Here is a tiny trained network, its code and every weight. The questions are about switching its units off for an input and a target symbol, where a switched-off unit gives its printed mean instead of its output.

import numpy as np


def w(rows, s, z=0):
    codes = np.array(rows[::2]) - 128.0
    scale = np.full(codes.shape[1], s)
    scale[-1] = z or s
    return codes * scale


def norm(h):
    return h / np.sqrt((h * h).mean(-1, keepdims=True) + 1e-5)


def f(y):
    return np.maximum(y, 0)


def softmax(a):
    e = np.exp(a - a.max(-1, keepdims=True))
    return e / e.sum(-1, keepdims=True)


def log_softmax(a):
    a = a - a.max(-1, keepdims=True)
    return a - np.log(np.exp(a).sum(-1, keepdims=True))


def net(x, mask):
    ids = ['ΘΦεηλτ'.index(c) for c in x.split()]
    T = len(ids)
    res = E[ids] + P[:T]
    u = 0
    for l in range(3):
        r = norm(res)
        for j in range(3):
            rows = slice(2 * j, 2 * j + 2)
            q, k, v = (r @ M[l][rows].T for M in (Q, K, V))
            z = softmax(np.where(np.tri(T) > 0, q @ k.T / 2**0.5, -1e9)) @ v
            o = O[l][rows]
            res = res + np.where(mask[u + j], z, o[:, -1]) @ o[:, :-1]
        u += 3
        y = f(norm(res) @ A[l][:, :-1].T + A[l][:, -1])
        res = res + np.where(mask[u : u + 4], y, B[l][:, -1]) @ B[l][:, :-1]
        u += 4
    return log_softmax(norm(res)[-1] @ U[:, :-1].T + U[:, -1])


Q, K, V, O, A, B = {}, {}, {}, {}, {}, {}
E = w([
[193,113,128],'Θ',
[52,46,253],'Φ',
[170,122,122],'ε',
[92,172,197],'η',
[108,100,162],'λ',
[63,21,254],'τ',
],0.0077)
P = w([
[31,91,207],'0',
[119,142,255],'1',
[191,64,14],'2',
[14,6,203],'3',
[166,159,239],'4',
[219,65,20],'5',
[30,19,192],'6',
[205,201,233],'7',
],0.0027)
Q[0] = w([
[143,113,101],'L0H1',
[87,136,98],'L0H1',
[102,186,226],'L0H2',
[167,254,183],'L0H2',
[144,104,197],'L0H3',
[180,189,16],'L0H3',
],0.0091)
K[0] = w([
[125,142,152],'L0H1',
[127,182,92],'L0H1',
[91,204,204],'L0H2',
[108,252,117],'L0H2',
[140,169,218],'L0H3',
[227,68,2],'L0H3',
],0.0099)
V[0] = w([
[109,89,63],'L0H1',
[166,55,121],'L0H1',
[76,140,112],'L0H2',
[254,86,160],'L0H2',
[114,164,220],'L0H3',
[87,88,154],'L0H3',
],0.0057)
O[0] = w([
[196,143,165,75],'L0H1',
[115,189,120,135],'L0H1',
[151,182,136,126],'L0H2',
[88,52,115,127],'L0H2',
[127,168,3,253],'L0H3',
[92,180,92,176],'L0H3',
],0.0047,0.0056)
A[0] = w([
[164,189,254,29],'L0N1',
[175,216,168,104],'L0N2',
[181,27,56,6],'L0N3',
[225,114,232,238],'L0N4',
],0.004,0.0013)
B[0] = w([
[248,96,116,221],'L0N1',
[185,251,157,248],'L0N2',
[82,86,93,236],'L0N3',
[89,253,73,225],'L0N4',
],0.0044,0.0011)
Q[1] = w([
[95,207,154],'L1H1',
[105,193,176],'L1H1',
[122,111,18],'L1H2',
[150,88,107],'L1H2',
[98,252,254],'L1H3',
[148,91,110],'L1H3',
],0.013)
K[1] = w([
[174,46,160],'L1H1',
[158,30,156],'L1H1',
[44,88,83],'L1H2',
[124,87,77],'L1H2',
[187,251,144],'L1H3',
[130,80,129],'L1H3',
],0.014)
V[1] = w([
[115,201,92],'L1H1',
[127,104,92],'L1H1',
[166,153,98],'L1H2',
[101,64,175],'L1H2',
[57,223,253],'L1H3',
[160,173,26],'L1H3',
],0.0038)
O[1] = w([
[136,143,184,124],'L1H1',
[149,130,106,124],'L1H1',
[106,148,167,95],'L1H2',
[143,128,82,137],'L1H2',
[72,61,4,251],'L1H3',
[67,107,176,126],'L1H3',
],0.0045,0.0025)
A[1] = w([
[254,84,143,5],'L1N1',
[208,115,75,118],'L1N2',
[163,148,211,92],'L1N3',
[245,40,165,118],'L1N4',
],0.0083,0.0028)
B[1] = w([
[5,145,192,184],'L1N1',
[92,128,153,212],'L1N2',
[76,115,130,149],'L1N3',
[127,31,57,255],'L1N4',
],0.012,0.0015)
Q[2] = w([
[239,159,67],'L2H1',
[74,107,229],'L2H1',
[158,186,248],'L2H2',
[115,35,197],'L2H2',
[143,64,226],'L2H3',
[68,48,197],'L2H3',
],0.012)
K[2] = w([
[39,232,127],'L2H1',
[154,27,79],'L2H1',
[168,23,242],'L2H2',
[167,184,184],'L2H2',
[142,34,134],'L2H3',
[36,1,114],'L2H3',
],0.012)
V[2] = w([
[169,255,146],'L2H1',
[164,139,170],'L2H1',
[182,169,127],'L2H2',
[169,77,202],'L2H2',
[95,2,119],'L2H3',
[146,75,98],'L2H3',
],0.009)
O[2] = w([
[95,220,11,2],'L2H1',
[99,80,90,57],'L2H1',
[63,169,97,68],'L2H2',
[82,4,113,9],'L2H2',
[159,244,2,188],'L2H3',
[81,125,110,126],'L2H3',
],0.0046,0.0071)
A[2] = w([
[72,188,142,84],'L2N1',
[204,178,84,81],'L2N2',
[175,59,67,4],'L2N3',
[1,64,126,94],'L2N4',
],0.0089,0.0029)
B[2] = w([
[112,170,47,251],'L2N1',
[146,86,196,237],'L2N2',
[165,122,40,174],'L2N3',
[5,145,192,218],'L2N4',
],0.011,0.0026)
U = w([
[69,108,132,91],'Θ',
[201,110,167,65],'Φ',
[75,91,144,141],'ε',
[113,254,87,163],'η',
[203,151,145,61],'λ',
[178,91,92,252],'τ',
],0.0096,0.0037)

Each question gives the input, a string of symbols that net reads in full, and the target symbol t.
The units are the heads (2 rows each of Q, K, V and O) and the neurons (one row each of A and B). Each row of codes is followed by its name. A weight is (code - 128) times the scale printed after its matrix; where a second scale follows, it is the last column's (O, A, B and U).
mask holds one flag per unit, layer by layer, with each layer's heads first. A switched-off unit (its flag False) gives its mean, the last column of its rows in O or B, instead of its output. The means were averaged over made-up inputs and are rounded, as every weight is.
A unit's drop is (log p(t) with every unit on - log p(t) with that unit switched off) / (log p(t) with every unit on - log p(t) with every unit switched off).
The circuit of an input: a set's keep is (log p(t) with only the set's units on - log p(t) with every unit switched off) / (log p(t) with every unit on - log p(t) with every unit switched off). Starting from the 12 units with the biggest drops (on a tie, the unit counted first), units are removed one at a time, each time the one whose removal leaves the highest keep (on an exact tie, the one counted first), for as long as the keep stays at least 0.8.
circuit, biggest first: the units of the circuit, biggest drop first
most important unit: the unit with the biggest drop
top k neurons: the k neurons with the biggest drops, biggest first
top k neurons in layer l: the k neurons of layer l with the biggest drops, biggest first
heads that matter: for each layer, one digit per head in row order, 1 if its drop is at least 0.15 and else 0, layers parted by /
drop of u: that unit's drop, to one decimal
input η ε Θ, target Θ: heads that matter -> 000 / 001 / 000
input τ τ Θ ε, target Φ: heads that matter -> 000 / 001 / 000
input Θ Φ Φ Φ η λ, target Φ: heads that matter -> 010 / 001 / 100
input Θ ε λ Φ η, target ε: circuit, biggest first -> L2H2, L1H3
input ε τ Θ, target ε: circuit, biggest first -> L0H3, L1N1
input τ ε Θ, target Θ: most important unit -> L0H3
input τ η ε, target Θ: circuit, biggest first -> L0H3, L1N1
input Θ λ ε τ η η τ τ, target η: top 3 neurons -> L0N2, L0N4, L1N4
input τ η η η ε Φ, target Φ: heads that matter -> 000 / 000 / 100
input ε Θ Θ, target ε: heads that matter -> 000 / 001 / 000
input Θ η Φ Θ η λ ε τ, target η: heads that matter -> 000 / 000 / 011
input Φ η ε Φ, target η: heads that matter -> 010 / 001 / 011
input η η η ε, target Φ: heads that matter -> 000 / 001 / 100
input ε Θ τ Φ ε, target Θ: heads that matter -> 001 / 001 / 000
input τ η τ, target τ: top 2 neurons -> L1N4, L2N3
input η η Φ, target Φ: top 2 neurons -> L2N2, L2N4
input ε τ Θ λ, target τ: top 2 neurons in layer 2 -> L2N4, L2N2
input η τ ε, target ε: top 2 neurons in layer 1 -> L1N1, L1N4
input τ η Θ η η ε, target ε: most important unit -> L0H3
input λ τ η Φ, target η: drop of L0H2 -> 0.3
input η Θ η λ Φ τ, target τ: drop of L2H3 -> 0.5
